Below are the code and all the weights of a small trained network. Each question names an input and a target symbol and asks about switching units off, where a switched-off unit gives its printed mean instead of its output.

import numpy as np


def w(rows, s, z=0):
    codes = np.array(rows[::2]) - 128.0
    scale = np.full(codes.shape[1], s)
    scale[-1] = z or s
    return codes * scale


def softmax(a):
    e = np.exp(a - a.max(-1, keepdims=True))
    return e / e.sum(-1, keepdims=True)


def log_softmax(a):
    a = a - a.max(-1, keepdims=True)
    return a - np.log(np.exp(a).sum(-1, keepdims=True))


def net(x, mask):
    ids = ['ΓΔΞαζπτω'.index(c) for c in x.split()]
    T = len(ids)
    res = E[ids] + P[:T]
    u = 0
    for l in range(2):
        r = res
        for j in range(3):
            rows = slice(3 * j, 3 * j + 3)
            q, k, v = (r @ M[l][rows].T for M in (Q, K, V))
            z = softmax(np.where(np.tri(T) > 0, q @ k.T / 3**0.5, -1e9)) @ v
            o = O[l][rows]
            res = res + np.where(mask[u + j], z, o[:, -1]) @ o[:, :-1]
        u += 3
    return log_softmax(res[-1] @ U[:, :-1].T + U[:, -1])


Q, K, V, O = {}, {}, {}, {}
E = w([
[200,142,77,37,82,134,79,157],'Γ',
[161,197,139,25,61,121,145,89],'Δ',
[181,116,154,151,66,172,31,103],'Ξ',
[134,106,102,159,111,218,181,125],'α',
[95,74,162,89,137,86,135,219],'ζ',
[69,180,83,143,103,200,59,134],'π',
[92,203,243,181,75,134,174,177],'τ',
[251,86,187,133,136,98,182,93],'ω',
],0.013)
P = w([
[139,187,105,162,180,61,121,85],'0',
[133,155,178,65,191,196,108,145],'1',
[150,141,96,142,97,100,154,123],'2',
[116,118,178,56,139,202,132,156],'3',
[131,105,108,156,56,87,152,131],'4',
[105,82,186,60,89,203,132,159],'5',
[108,75,113,164,11,77,159,131],'6',
[88,60,179,54,56,201,141,167],'7',
],0.012)
Q[0] = w([
[205,47,156,119,159,118,148,135],'0.h0',
[87,116,114,112,141,155,78,147],'0.h0',
[153,103,93,109,170,125,92,89],'0.h0',
[94,175,107,93,55,157,112,94],'0.h1',
[137,192,106,182,246,68,81,46],'0.h1',
[209,106,41,154,108,17,134,64],'0.h1',
[129,178,103,120,181,113,84,58],'0.h2',
[156,159,99,182,47,127,89,88],'0.h2',
[40,137,99,167,148,161,51,146],'0.h2',
],0.011)
K[0] = w([
[213,126,137,161,137,72,163,92],'0.h0',
[87,183,80,130,99,134,53,77],'0.h0',
[161,127,107,113,172,115,93,108],'0.h0',
[101,89,118,161,67,187,118,114],'0.h1',
[204,179,124,154,210,121,107,108],'0.h1',
[253,137,74,89,124,112,78,60],'0.h1',
[157,206,134,91,149,92,83,95],'0.h2',
[131,146,90,175,44,102,125,89],'0.h2',
[94,160,51,171,212,115,115,122],'0.h2',
],0.011)
V[0] = w([
[80,170,95,143,181,71,40,144],'0.h0',
[87,118,238,84,55,174,129,218],'0.h0',
[135,42,191,60,199,154,135,159],'0.h0',
[116,17,42,146,188,202,56,26],'0.h1',
[46,68,90,206,145,240,183,104],'0.h1',
[222,56,145,14,59,175,98,121],'0.h1',
[130,225,41,156,234,68,124,94],'0.h2',
[255,134,227,130,144,85,140,72],'0.h2',
[136,14,155,144,210,167,129,187],'0.h2',
],0.0053)
O[0] = w([
[116,173,134,114,176,117,78,208,55],'0.h0',
[43,101,147,163,103,179,127,70,189],'0.h0',
[60,109,115,127,162,84,184,60,112],'0.h0',
[208,233,133,182,95,142,77,176,61],'0.h1',
[133,206,163,105,72,186,146,235,175],'0.h1',
[160,124,121,76,77,132,45,21,228],'0.h1',
[54,188,90,129,179,117,133,102,1],'0.h2',
[151,115,165,144,168,123,104,1,119],'0.h2',
[132,52,141,107,155,131,120,185,121],'0.h2',
],0.0064,0.0044)
Q[1] = w([
[156,83,133,41,63,163,104,104],'1.h0',
[149,132,63,241,128,1,147,88],'1.h0',
[204,141,194,119,150,157,114,111],'1.h0',
[127,122,162,111,112,165,155,93],'1.h1',
[175,107,51,175,44,148,188,123],'1.h1',
[150,152,144,118,173,217,61,219],'1.h1',
[96,109,167,144,222,100,123,118],'1.h2',
[114,163,59,212,115,46,145,131],'1.h2',
[120,121,39,199,122,27,138,128],'1.h2',
],0.008)
K[1] = w([
[97,85,126,141,32,151,105,123],'1.h0',
[208,128,115,127,170,91,141,124],'1.h0',
[89,133,82,169,106,136,78,101],'1.h0',
[151,149,101,144,118,151,146,120],'1.h1',
[124,73,118,131,2,154,137,133],'1.h1',
[144,147,169,100,200,226,114,124],'1.h1',
[139,149,135,149,232,103,121,96],'1.h2',
[115,163,45,116,159,163,109,137],'1.h2',
[103,182,56,119,152,162,107,118],'1.h2',
],0.0093)
V[1] = w([
[118,65,193,78,94,134,237,167],'1.h0',
[231,68,183,195,104,133,176,100],'1.h0',
[23,186,110,196,153,118,99,140],'1.h0',
[140,123,29,254,172,99,174,120],'1.h1',
[112,72,242,101,185,136,164,154],'1.h1',
[154,81,9,110,135,76,100,171],'1.h1',
[197,47,108,103,156,39,107,202],'1.h2',
[16,146,111,81,111,86,64,205],'1.h2',
[166,32,167,140,158,115,175,136],'1.h2',
],0.0065)
O[1] = w([
[189,142,56,95,198,83,156,199,255],'1.h0',
[200,200,156,149,215,44,106,132,173],'1.h0',
[55,27,163,152,33,59,193,161,13],'1.h0',
[252,60,68,142,132,231,185,189,23],'1.h1',
[96,115,232,84,165,128,185,163,92],'1.h1',
[146,69,53,70,203,138,54,167,66],'1.h1',
[221,127,169,197,118,244,222,7,76],'1.h2',
[142,174,252,85,254,151,68,84,60],'1.h2',
[200,57,94,193,127,147,145,91,175],'1.h2',
],0.0059,0.0051)
U = w([
[136,254,173,99,145,129,87,213,149],'Γ',
[59,50,81,68,198,72,146,170,246],'Δ',
[62,115,225,165,57,126,167,108,73],'Ξ',
[92,178,116,127,109,70,149,43,81],'α',
[125,105,26,83,169,163,49,112,2],'ζ',
[157,99,27,184,65,180,182,171,138],'π',
[196,156,174,129,207,168,146,69,150],'τ',
[141,115,163,235,107,97,53,123,141],'ω',
],0.0088,0.004)

Each question gives the input, a string of symbols that net reads in full, and the target symbol t.
The units are the heads (3 rows each of Q, K, V and O). Each row of codes is followed by its name. A weight is (code - 128) times the scale printed after its matrix; where a second scale follows, it is the last column's (O and U).
mask holds one flag per head, layer by layer. A switched-off head (its flag False) gives its mean, the last column of its rows in O, instead of its output. The means were averaged over made-up inputs and are rounded, as every weight is.
A unit's drop is (log p(t) with every unit on - log p(t) with that unit switched off) / (log p(t) with every unit on - log p(t) with every unit switched off).
The circuit of an input: a set's keep is (log p(t) with only the set's units on - log p(t) with every unit switched off) / (log p(t) with every unit on - log p(t) with every unit switched off). Starting from all 6 units, units are removed one at a time, each time the one whose removal leaves the highest keep (on an exact tie, the one counted first), for as long as the keep stays at least 0.8.
circuit, biggest first: the units of the circuit, biggest drop first
unit that matters most: the unit with the biggest drop
heads that matter: for each layer, one digit per head in row order, 1 if its drop is at least 0.15 and else 0, layers parted by /
input π α Δ π Δ Ξ, target Ξ: unit that matters most : 1.h0
input α τ Ξ Γ, target Δ: circuit, biggest first : [0.h1; 0.h0; 1.h0]
input Δ Δ ω α, target π: heads that matter : 000 / 001
input Δ π ω Γ, target π: heads that matter : 000 / 001
input α τ Δ Γ, target Δ: heads that matter : 010 / 000
input Δ τ ζ Δ, target Δ: heads that matter : 110 / 100
input τ α Γ π, target Ξ: circuit, biggest first : [1.h0; 1.h1]
input α α α Γ α Γ, target Γ: heads that matter : 010 / 000
input α Δ Δ τ π ζ Δ Δ, target τ: circuit, biggest first : [0.h2; 1.h2]
input Δ Δ α τ α α α Δ, target Γ: circuit, biggest first : [0.h1; 1.h0]
input α Δ α Ξ, target Γ: heads that matter : 010 / 001
input τ π Γ ζ, target Ξ: heads that matter : 101 / 101
input ζ τ τ, target Ξ: circuit, biggest first : [0.h0; 1.h1]
input α ζ ζ ζ α α, target τ: circuit, biggest first : [1.h2; 1.h0]
input ζ τ ω α π, target Γ: unit that matters most : 1.h2
input Ξ α α α Δ Δ, target Γ: heads that matter : 010 / 101
input α π α α ζ Γ Γ, target ζ: heads that matter : 010 / 010
input α α π Ξ, target Ξ: circuit, biggest first : [1.h0; 0.h2]
input α α Ξ Δ Δ Δ, target ζ: heads that matter : 010 / 101
input α π α ζ π, target Γ: heads that matter : 001 / 001
input ζ α ω Ξ, target π: circuit, biggest first : [1.h2]
input Ξ Δ α α π α Ξ α, target Γ: circuit, biggest first : [0.h1; 1.h0; 1.h1]
input Δ Ξ Ξ Δ, target α: circuit, biggest first : [0.h2; 0.h1]
input ζ Γ Ξ π Ξ α, target Ξ: circuit, biggest first : [1.h1; 0.h0; 1.h0]
input α α τ ζ α α α Γ, target Γ: circuit, biggest first : [0.h1; 1.h0]
input α τ Γ α Ξ ζ π Δ, target Ξ: circuit, biggest first : [1.h0; 0.h2]
input α π Δ ζ, target Ξ: unit that matters most : 1.h0
